Each row has a class, written as a number after it.
[  4  -5 -43 -23 -12  -2  -8  54  -5 -64 -11 -52 -34 -30  31 -25 -25  14
  73 -17  -9 -16 -26 -21  38 -11  12  30  -4 -49  35 -22 -35  32 -74]
5
[ -20    3   22   -1   24  -40 -109  -37  -32   12   -5   37  -46   56
   -3   42   -5  -36  -24  -23    9    6   39   16   -5    7   34  -19
   12  -34  -13   40   18  -11   40]
3
[ 14 -42 -40 -34 -20 -50  13  44 -19  -3  -8  -4 -56  14  51  38   0  10
  14  13   5 -25 -43  -8  11  13   5  -8 -18  -2  23  70 -27  12 -13]
0
[ 32 -28 -49 -60  -8 -26  39  66 -28   2 -10   4 -77  24   7  -2 -30  11
  28  25  27   5 -51  -7  15  11  -2 -10 -45 -24  29  34 -21  24 -37]
3
[-16   4  16   2   0 -55 -73  -3 -34   9  -3   5 -13  37  32  31  -5 -43
 -23 -22   8  17  37  -7 -19   2  33   6   3 -32  -5  46  15  -2  30]
8
[-18 -24  -4  48 -13 -33 -46  35  11 -17  22  -2  -8   2  12   9   3  31
  11 -42  -3 -24  25 -18 -14 -50 -22  33 -20   8  13 -15 -41  50   7]
8
[-28  -6  70  19  -8  61  14 -42  30 -12  15  18  50  -4  22   2 -32 -29
 -31 -22 -35  21 -50  14  16  14   2  20   7  13 -14 -16  16 -11 -50]
7
[ -1 -21  -4  21 -23  28  59   1 -38  35  20   4 -24  22   3  10   2  30
 -11  31  22  -7  23  18   6  57   1 -30 -17  27  33  16  25  -9  18]
4
[ 13 -43 -11  -7 -18 -60 -40  66  -9  -1  -3  29 -78  31  40  57  24  29
  12   1  -2 -38 -23   2  -5  29   1 -20 -14   8  19  81 -19  12  14]
5
[-14 -17  -7  -6 -53 -23  16  73 -50  12  33  19 -90  25  25   4  17 -19
   2   8  43 -13   0  25  24  34  12 -32 -23 -13  39  70 -11   9  -9]
3
[-26 -21  30  12 -58  -2  21  16 -36   2  38 -13 -54  -1  63  15 -13  -4
  -6  -1  14 -19   8  32  19  60  31 -44   1 -40  39  50  10 -10 -19]
5
[ -5   1  46 -16   4  48  22  11  22 -27 -12  14  46  -9   6 -10 -13 -31
 -17  -6 -18  13 -74   3  31  12  -2  39  -2  41  -9 -12  12   0 -64]
7
[ -8  11  30  -6 -13  13  20  46  15 -25   4 -17  19   0  32  -6 -14 -38
   2 -23  -1   8 -47  -8  20  16  -9  37 -13  16   8  26 -21  11 -73]
8
[-10  -8   8  12   3 -23 -76 -44 -13   3  -5  37 -25  38   3  43 -12 -10
 -15 -23 -13  10  45   3 -17   6  34 -12  16  -6 -13  15  25  -7  47]
7
[-11  15  37  13 -18  36  19  44  38  -7  39  29  25   4  -1 -16  -8  -5
  -2 -25 -24  16 -32  29  16   0 -18  16  -8  38 -15  -1   1   2 -17]
6
[  2 -16 -10  -5 -44  17  68  45 -40  26  19   5 -41  16  13  10   1  -1
  -1  26  32  -9  -3  20  19  59  14 -23 -21   3  39  55  18  -5  -9]
4
[-17   3   6 -16  18 -50 -77   4 -34   0 -23   2 -14  38  31  25  -8 -62
 -29 -24  16  15  21  -4 -10   4  37  15 -10 -39  -1  58  13   4  21]
8
[-10 -18 -38  24  -7 -25 -44  34  20 -12  24   7  -2 -12  -5 -13  -8  31
  30 -24 -16 -17  31   0  -3 -52 -29  38 -11 -13   0 -32 -40  56   9]
1
[ 29 -28 -47 -28  27 -32  13  28  -2  12 -33   5 -43  21  27  25 -25  10
  16  43   7 -27 -31 -13   9  35 -10  16 -20  14  13  40  -8  20 -19]
1
[ -6   9  20   1  57 -25 -99 -48  -5  20 -35  17 -30  61  21  49 -13  -7
 -32 -16  -6  -7  59  11 -13  22  33 -13  17  17 -23   9  41 -17  54]
6
[  3 -23  -2  25 -77  -4  92  46 -38  15  37 -28 -50   8  51   1 -28 -13
   7  27  37  -4  16  -8   7  48  16 -19 -36   3  45  49   3   9 -24]
8
[ -5  11  51  -6 -14  26 -12  51  16 -30   5  11  -1   6  12   9   3  -6
   0 -28 -29   6 -53  18  22  25  -4  15   4  18   0  23  -6  -4 -49]
5
[  1   6  40 -33  38  26  -9  66  26 -27 -33   9  19  22   2  28  33 -26
 -17  -8  -9   5 -66  -4  22  27   2  41 -20  58  -7  30   2  -8 -28]
2
[-22 -32   2   6 -74  -1  49  67 -35   8  40  20 -53   7  42   4  -1 -28
 -10   7  25  -7  -3  22  15  35  25 -22 -25 -14  40  61   8   7  -6]
7
[ -3 -21   6   8 -60  30  94   1 -29  15  44 -29 -17 -16  17 -12 -39  -1
  -4  36  11  12   5  16  17  32  19 -30 -12 -20  31  13  15 -15 -18]
0
[ 17 -53 -15 -21  -2 -25  28  42  -4  15  -1  51 -24   8   4  13 -10  29
 -15  24   1  -9 -48  -1 -11   0 -12  -5 -41  15  12  34   2  15   7]
7
[-15 -24 -37  16 -12  -5 -14  -5  14 -25  14 -39   1 -17  35  -7 -34   9
  40 -32  -8 -34  16  -8  20 -37 -11  34   3 -30  18 -33 -35  51 -43]
1
[-27 -18 -20  35  10  -6 -49  -5  26  -5  16  -2   2 -19  12   3 -18  15
  18 -26 -24 -24  36   9   8 -30 -13  29  -1 -30   1 -24 -28  34  -5]
1
[-31   6  45  10 -53  51  35  39  17 -23  67   4  49 -17  -9 -23 -18 -28
   1 -24 -11  42 -54  11  16   5  -2  36  -9 -30  -5   9   5  12 -28]
2
[-29  -7  20   5  18 -57 -92 -10 -35   4 -23   9 -16  46  49  35   4 -56
 -40 -23   5   4  37   0 -12  10  38   7  -3 -36  -1  54  18  -5  32]
8
[ 15  -9 -14  20 -46  28  79  29 -40  35  37  25 -13  -2 -19 -14   6  24
   2  45  24   5  10  17  16  42  -4 -25 -29  28  26  24  23   0  20]
4
[-24 -22  -3  23  41  27 -23 -17  16 -30 -20 -36  -4  -8  28  18  -9  32
  11 -33 -15 -29   8 -17  16 -15   3  30 -11  -9  25 -48  -8  17 -23]
2
[ 13  -2  30  23  29 -32 -88 -42  -8  27 -14  52 -18  61 -35  66  21  13
 -37  -6 -20  -7  59  10 -31   4  12 -26  14  49 -29  33  29 -29  91]
0
[-10   3  13  -9  43 -26 -81 -39 -47  23 -19  28 -27  31 -19  19 -10 -22
 -30   5   8  15  34  12   2   8  28 -12   6 -24 -13  10  39 -18  36]
3
[-11 -12  10  20 -22  15  52  44 -27  11  20  -4 -48   9  22  15   7  -4
  -5  23  27 -14  13   3  13  52  19 -16 -23  11  40  44  21 -15   4]
2
[ 18 -10  -5  41 -54  10  70   6 -14  40  51  21 -33   3 -11   0 -33  22
   8  49  14  -7  47  16   1  37  -3 -29 -16  19  14  18  20   5  24]
1
[ 23 -23 -42 -75  24  -5  52  20 -23   1 -52 -17 -32  19  54  19 -26  -9
  13  30  19 -13 -79  -3  36  51  18   4 -30 -28  37  47   1   8 -61]
4
[ 44 -27 -51 -42   5 -52   6 102 -25   7 -13  50 -82  32 -32   5  10  34
  23  39  25  -4 -35 -10   1   8 -23  -7 -55  40  10  53 -26  26   9]
3
[ 20 -54  -5  -1 -15 -23  21  19   2  18   1  41 -48  35  22  43 -12  44
  -8   7  -3 -20 -30 -10 -20   4 -15 -16 -25  35  17  27  -4  19   8]
7
[-14 -18  44  74 -28  39  68 -25 -16  39  52  19 -16   7  -3  16 -16  27
 -26  33   9  -3  41  13  -6  53   2 -30 -15  20  26   1  51 -24  37]
2
[ 23 -35 -15 -20  27 -24  22  21 -11  17 -15  33 -56  16 -22  16 -24  41
   1  42  16 -14 -33   1   4  20 -11 -13 -34  13  11  11   3   4  -8]
3
[-19   5  34 -30  -5  34  14  40  21 -23   7 -15  40   6  52 -22 -10 -47
 -10 -24 -11  13 -70  18  39   6   1  35  -6  14  -8   5   4   7 -58]
6
[ -3 -14  -8  35  40  42  -8 -60  31  -3   6 -27  23 -14   8 -14 -46  60
  13 -23 -28 -10  28  -1  14 -37 -17  12  -2  15   5 -97   3  25  -9]
6
[-30 -20 -12  27   8  15 -12 -12  18 -40   1 -45 -21 -21  49  22 -14  22
  41 -40  -6 -45  -3 -23  29 -11   9  26   1 -32  35 -22 -24  24 -49]
2
[-18 -12 -41  -9  -2   1 -12  43   5 -45  12 -31   0 -23  35 -48 -24  -6
  31 -26   3  -7 -17  -3  37 -51   2  40 -19 -26  22 -31 -31  50 -41]
6
[ -2  19 -35 -18 -22 -32 -42  26 -29 -16  12  12 -43  30  14 -16 -22 -40
  22 -17  11  20  32   8  12  -8  41  -4  -4 -43   0  39  13  10  27]
6
[ -7  -1  28 -33  25  12 -29   5  25 -10 -31  -4  30  18  31  17  -2 -44
 -17 -18 -11 -14 -34  13  19  27  -5  33  -1  29 -26  28  -3   7 -43]
1
[-10  -6  57  -2  12  30 -17  26  33 -10 -16  36  19  16   9  25  13  -9
 -29 -22 -28  -4 -49  11   8  19 -12  26   2  58 -13   2   4  -5 -32]
7
[ -27   -2   -3  -30  -29  -65 -114   31  -44  -37   -3    7  -70   40
   43   37   13  -46    3  -50    5    3   19   15    0    7   60  -14
   17  -72    5   89   -7    1   21]
5
[ 35 -35 -14 -14  28 -23  13  31 -15  30  -6  52 -54  33 -40  16 -15  52
  -6  41  13   0 -28  -2 -14   9 -26 -18 -46  38   2  20   0   9  21]
3
[ -3 -20  14  33 -51   4  23  35 -33   7  35   8 -65  13  20  17   1  13
   1  18  10 -12  18  19   8  58  12 -36  -4   7  34  53  14 -11   7]
5
[-24  -3  74  41 -18  44  -7 -12  46  -6  24  56  24   0  -5  25   1   0
 -26 -33 -38   1 -37  20   4  10 -15  13  15  46 -21   1   5  -9 -25]
7
[-16 -14 -13  41 -10  37  25 -15  15 -25  47 -21  34 -46 -14 -27 -38  40
  33 -17 -13   9  -5 -18  18 -45  -8  35 -21 -29  17 -65  -9  40 -12]
2
[ -4  -1  73   2  42  26 -48 -16  39   4 -29  16  37  15  -9  46  26   5
 -45 -16 -36 -21 -20  17   4  22 -17  13  16  74 -34   4   8 -27 -10]
0
[ 35 -30 -29 -14   0 -27  33  19  -2  30   6  10 -32  16  16  16 -40  35
  16  39   6 -21 -14 -13  -9  18 -22  -4 -23  11   9  25  -5  25  -8]
1
[ -4   4  41  -7 -10  64  43  33  21 -20   9  27  43  -9 -24 -24 -11 -15
 -18 -14 -22  35 -70  12  20  -9 -14  37 -11  44  -5 -20   9   4 -47]
7
[ -4  -6   5 -34  25 -30 -72   6 -34  -7 -33  26 -10  40   1  19  -6 -35
 -26 -10   3  13  13   1  -5   2  36   8  -1  -8  -6  20  32   2  30]
7
[  0 -10   5  20 -33  37  73   4 -41  32  29  12 -10   5  -8 -10 -11  12
 -10  45  23   3   3  20  17  51   9 -21 -19   1  30  18  36 -10  10]
4
[-15   3  66  10 -15  50   4 -12  27 -21  31   6  52 -19  -9 -14 -31   3
 -11 -10 -40  35 -44  23  11  25  -9  16  13  -3 -19 -23  13 -13 -42]
5
[-25 -21 -11  31  -1  33  -8 -41   8 -12  16 -11  35 -27  -4 -16 -23  32
  13 -20 -17  -6   3   5  17 -27  -8  28  -2 -38  11 -58  -5  29 -17]
4
[  5 -23  15  -4  -8  13  38  34 -26  17 -14  13 -46  12  20  20  -1 -11
 -28  38  23 -15  -5   5  15  47  25 -15 -20  37  30  38  26 -13 -12]
7
[ -6 -20   1  41 -77   2  61  17 -14  36  71   8 -42  12  29  12 -28   4
   7  17  16 -15  40  28   6  44  -4 -32  -7  -7  29  39   4  15   7]
1
[  5   7  -5 -33  40 -38 -97  -1 -32  15 -52  39 -29  72  -3  58  30 -30
 -29 -18   5  -1  30  16  -5  31  31  -4   4   7  -9  61  28 -11  50]
4
[ -7   2   8 -14   9 -53 -58  -7 -24   0 -18 -14 -25  50  44  42 -19 -40
  -5 -27  13  -5  31 -11 -13  19  35   0   0 -35   8  43  10   0   9]
8
[ 17 -40  -8   2 -15 -54  27  53  -9  22  16  29 -24  24  18  22 -16  27
 -10  22  14  -2 -29 -12 -26   6 -18   1 -48  15  14  45 -11  26  20]
8
[-26 -32  -5  61  -2 -10 -25 -11  16 -13  15 -24   0 -13  32  14 -21  31
  18 -37 -13 -28  28 -25  -8 -35 -14  27 -14  -6  16 -25 -31  33 -16]
8
[-18   5  58  13   6  25 -24 -12  35  -5   9  25 -16  18  -1  32  -5  -1
  -2 -38 -17 -15 -32  22  18  24 -18   1  18  20 -10   4 -12 -10 -54]
3
